Below is a small trained network, with its code and all its weights. Each question gives an input and a target symbol and asks what happens when units are switched off, that is, made to give their printed mean instead of their output.

import numpy as np


def w(rows, s, z=0):
    codes = np.array(rows[::2]) - 128.0
    scale = np.full(codes.shape[1], s)
    scale[-1] = z or s
    return codes * scale


def norm(h):
    return h / np.sqrt((h * h).mean(-1, keepdims=True) + 1e-5)


def f(y):
    return y / 2 * (1 + np.tanh(0.7978845608 * (y + 0.044715 * y**3)))


def softmax(a):
    e = np.exp(a - a.max(-1, keepdims=True))
    return e / e.sum(-1, keepdims=True)


def log_softmax(a):
    a = a - a.max(-1, keepdims=True)
    return a - np.log(np.exp(a).sum(-1, keepdims=True))


def net(x, mask):
    ids = ['γδεθπφψ'.index(c) for c in x.split()]
    T = len(ids)
    res = E[ids] + P[:T]
    u = 0
    for l in range(2):
        r = norm(res)
        for j in range(2):
            rows = slice(2 * j, 2 * j + 2)
            q, k, v = (r @ M[l][rows].T for M in (Q, K, V))
            z = softmax(np.where(np.tri(T) > 0, q @ k.T / 2**0.5, -1e9)) @ v
            o = O[l][rows]
            res = res + np.where(mask[u + j], z, o[:, -1]) @ o[:, :-1]
        u += 2
        y = f(norm(res) @ A[l][:, :-1].T + A[l][:, -1])
        res = res + np.where(mask[u : u + 8], y, B[l][:, -1]) @ B[l][:, :-1]
        u += 8
    return log_softmax(norm(res)[-1] @ U[:, :-1].T + U[:, -1])


Q, K, V, O, A, B = {}, {}, {}, {}, {}, {}
E = w([
[148,135,4,79,108,163,57,98,138],'γ',
[175,116,143,109,132,123,91,161,71],'δ',
[76,28,188,153,140,236,111,99,153],'ε',
[112,95,173,73,141,165,62,99,105],'θ',
[121,121,107,174,145,120,123,73,38],'π',
[101,71,178,114,170,106,102,88,158],'φ',
[164,134,173,165,192,150,168,97,97],'ψ',
],0.023)
P = w([
[103,170,74,80,143,96,227,254,251],'0',
[87,172,116,193,148,143,200,171,90],'1',
[93,153,133,158,154,152,193,108,87],'2',
[111,129,144,155,181,148,174,109,110],'3',
[104,90,152,150,165,137,113,135,113],'4',
[122,102,143,161,160,151,123,116,108],'5',
[119,95,150,163,173,146,111,119,103],'6',
[140,128,143,182,165,161,109,100,91],'7',
[117,75,148,172,147,156,70,115,106],'8',
[134,63,143,180,176,164,42,150,123],'9',
[118,105,150,187,172,184,51,114,98],'10',
[127,97,140,198,155,183,35,122,78],'11',
[124,79,139,229,175,199,50,156,103],'12',
[92,107,174,197,171,239,60,102,50],'13',
],0.0071)
Q[0] = w([
[115,43,111,211,221,185,50,2,135],'L0H1',
[120,63,144,186,170,220,126,99,99],'L0H1',
[244,96,163,131,142,198,106,133,137],'L0H2',
[137,85,133,161,152,166,77,99,56],'L0H2',
],0.0077)
K[0] = w([
[94,218,86,82,80,110,154,150,230],'L0H1',
[166,113,9,95,135,125,180,128,135],'L0H1',
[144,232,2,127,148,98,137,151,108],'L0H2',
[129,153,55,74,154,118,64,156,214],'L0H2',
],0.0065)
V[0] = w([
[118,111,185,177,138,217,54,105,102],'L0H1',
[110,161,254,95,149,164,145,160,174],'L0H1',
[161,108,114,219,126,187,132,87,172],'L0H2',
[135,132,161,126,204,136,216,172,53],'L0H2',
],0.0092)
O[0] = w([
[60,173,118,142,159,101,121,161,36,136],'L0H1',
[109,161,88,99,135,195,160,183,101,3],'L0H1',
[178,7,79,190,110,103,114,175,128,44],'L0H2',
[1,156,76,100,176,115,80,40,205,90],'L0H2',
],0.0095,0.0041)
A[0] = w([
[43,166,139,134,165,198,125,147,103,160],'L0N1',
[211,116,168,202,128,53,121,87,86,197],'L0N2',
[144,54,137,204,122,105,169,204,120,1],'L0N3',
[145,109,140,147,153,5,164,73,93,115],'L0N4',
[119,170,128,143,126,91,47,130,118,196],'L0N5',
[116,145,46,148,97,110,121,174,204,66],'L0N6',
[181,70,184,138,143,186,149,148,148,110],'L0N7',
[167,107,122,106,101,107,112,157,110,151],'L0N8',
],0.012,0.0032)
B[0] = w([
[194,92,132,171,120,71,143,99,103,226],'L0N1',
[108,89,179,158,199,137,42,166,139,249],'L0N2',
[92,190,93,149,49,191,200,189,76,179],'L0N3',
[137,2,108,124,193,142,79,202,195,169],'L0N4',
[117,53,122,171,105,136,183,152,159,170],'L0N5',
[111,147,79,48,191,203,177,63,54,130],'L0N6',
[203,167,120,86,47,80,69,117,116,194],'L0N7',
[79,187,153,124,222,136,133,78,104,162],'L0N8',
],0.0089,0.013)
Q[1] = w([
[159,104,225,122,176,121,137,133,121],'L1H1',
[147,75,188,192,177,156,69,99,77],'L1H1',
[109,95,98,174,99,96,118,113,123],'L1H2',
[37,61,249,186,184,109,105,114,74],'L1H2',
],0.012)
K[1] = w([
[230,180,254,68,67,10,118,172,169],'L1H1',
[183,203,140,7,126,87,118,197,141],'L1H1',
[103,207,88,56,134,126,178,45,156],'L1H2',
[93,139,35,80,78,152,178,234,158],'L1H2',
],0.0082)
V[1] = w([
[121,102,220,58,105,149,168,188,90],'L1H1',
[135,166,209,48,93,96,121,173,254],'L1H1',
[217,105,138,165,32,156,175,246,111],'L1H2',
[121,42,91,206,121,45,90,118,168],'L1H2',
],0.0088)
O[1] = w([
[114,194,133,111,152,22,29,150,107,180],'L1H1',
[137,177,116,126,89,10,124,75,105,238],'L1H1',
[115,138,51,181,208,47,85,72,146,3],'L1H2',
[130,54,173,117,139,28,73,133,223,34],'L1H2',
],0.011,0.0068)
A[1] = w([
[174,219,123,138,48,164,158,138,74,144],'L1N1',
[137,63,196,143,155,170,128,179,221,149],'L1N2',
[109,92,159,115,177,141,159,83,112,151],'L1N3',
[120,67,198,130,86,103,96,93,148,101],'L1N4',
[223,107,117,133,159,55,115,132,158,82],'L1N5',
[137,233,155,179,166,121,121,185,59,2],'L1N6',
[153,79,120,98,154,248,163,189,151,144],'L1N7',
[162,66,147,244,178,144,84,151,151,122],'L1N8',
],0.012,0.0051)
B[1] = w([
[86,67,212,138,101,162,153,171,143,246],'L1N1',
[126,189,102,62,175,119,124,93,191,206],'L1N2',
[185,101,75,117,138,148,177,155,127,154],'L1N3',
[87,150,145,141,133,122,66,154,105,183],'L1N4',
[192,163,145,116,137,199,97,139,175,181],'L1N5',
[116,155,143,101,147,155,29,142,248,208],'L1N6',
[213,58,104,54,186,147,44,152,23,183],'L1N7',
[80,128,110,214,59,112,230,129,126,247],'L1N8',
],0.012,0.011)
U = w([
[201,149,149,178,135,129,157,107,204,3],'γ',
[83,129,196,132,51,109,212,100,139,141],'δ',
[39,88,93,175,203,50,189,138,82,180],'ε',
[46,220,138,136,199,153,103,144,155,64],'θ',
[72,74,153,87,168,52,148,126,253,73],'π',
[155,164,140,90,156,2,126,64,87,181],'φ',
[186,86,99,58,169,124,143,147,113,203],'ψ',
],0.0076,0.0032)

Each question gives the input, a string of symbols that net reads in full, and the target symbol t.
The units are the heads (2 rows each of Q, K, V and O) and the neurons (one row each of A and B). Each row of codes is followed by its name. A weight is (code - 128) times the scale printed after its matrix; where a second scale follows, it is the last column's (O, A, B and U).
mask holds one flag per unit, layer by layer, with each layer's heads first. A switched-off unit (its flag False) gives its mean, the last column of its rows in O or B, instead of its output. The means were averaged over made-up inputs and are rounded, as every weight is.
A unit's drop is (log p(t) with every unit on - log p(t) with that unit switched off) / (log p(t) with every unit on - log p(t) with every unit switched off).
The circuit of an input: a set's keep is (log p(t) with only the set's units on - log p(t) with every unit switched off) / (log p(t) with every unit on - log p(t) with every unit switched off). Starting from the 12 units with the biggest drops (on a tie, the unit counted first), units are removed one at a time, each time the one whose removal leaves the highest keep (on an exact tie, the one counted first), for as long as the keep stays at least 0.8.
units of the circuit, in order: the units of the circuit, biggest drop first
unit that matters most: the unit with the biggest drop
k most important neurons: the k neurons with the biggest drops, biggest first
top k neurons in layer l: the k neurons of layer l with the biggest drops, biggest first
heads that matter: for each layer, one digit per head in row order, 1 if its drop is at least 0.15 and else 0, layers parted by /
input θ φ ψ π φ δ φ θ δ φ ψ θ ψ θ, target θ: units of the circuit, in order => L0H1, L1N6, L1H2
input ψ θ φ π, target ψ: units of the circuit, in order => L0H2, L1H1, L1N7, L0H1
input ψ θ φ δ δ π φ θ δ φ, target ψ: unit that matters most => L0H2
input π φ ψ, target π: heads that matter => 00 / 01
input ψ ε φ ε ψ θ δ ε ψ γ ψ, target ψ: 4 most important neurons => L0N4, L0N8, L1N7, L0N3
input δ φ ψ ψ δ δ γ γ, target δ: 2 most important neurons => L0N8, L0N4
input θ δ δ π π ε ψ ψ, target θ: 2 most important neurons => L1N6, L0N7
input θ ψ θ δ ψ π ε δ ε, target θ: units of the circuit, in order => L0H1, L1H1, L0H2
input π γ γ ψ δ θ θ π, target π: 2 most important neurons => L0N4, L1N2
input φ ψ γ δ π δ θ, target φ: heads that matter => 10 / 10
input δ δ δ φ δ ψ δ δ θ ε π, target δ: heads that matter => 11 / 11
input θ θ γ γ, target θ: heads that matter => 11 / 01
input φ θ ψ π γ δ δ δ ε δ δ ψ φ, target φ: units of the circuit, in order => L1H1, L0H1, L0N7
input γ ε ψ ψ φ φ ψ ε, target γ: unit that matters most => L0H2
input δ ψ ψ δ π, target δ: heads that matter => 01 / 01
input π ε φ θ δ δ, target π: units of the circuit, in order => L1H2, L0H2
input ψ δ ψ ψ, target ψ: units of the circuit, in order => L1N7, L1H1, L0H1
input ε ε δ δ δ γ γ, target ε: 4 most important neurons => L0N3, L0N8, L1N8, L0N7
input θ δ δ δ δ, target θ: heads that matter => 10 / 11
input ε ψ ψ φ ψ φ θ ε δ ε ε δ, target ε: top neuron in layer 0 => L0N3
input θ δ π, target θ: top 2 neurons in layer 1 => L1N6, L1N8
input γ θ δ φ ψ γ, target γ: heads that matter => 11 / 11
input γ δ γ δ ψ φ, target γ: top 2 neurons in layer 0 => L0N7, L0N8
input δ δ δ δ φ, target δ: 2 most important neurons => L0N3, L0N5
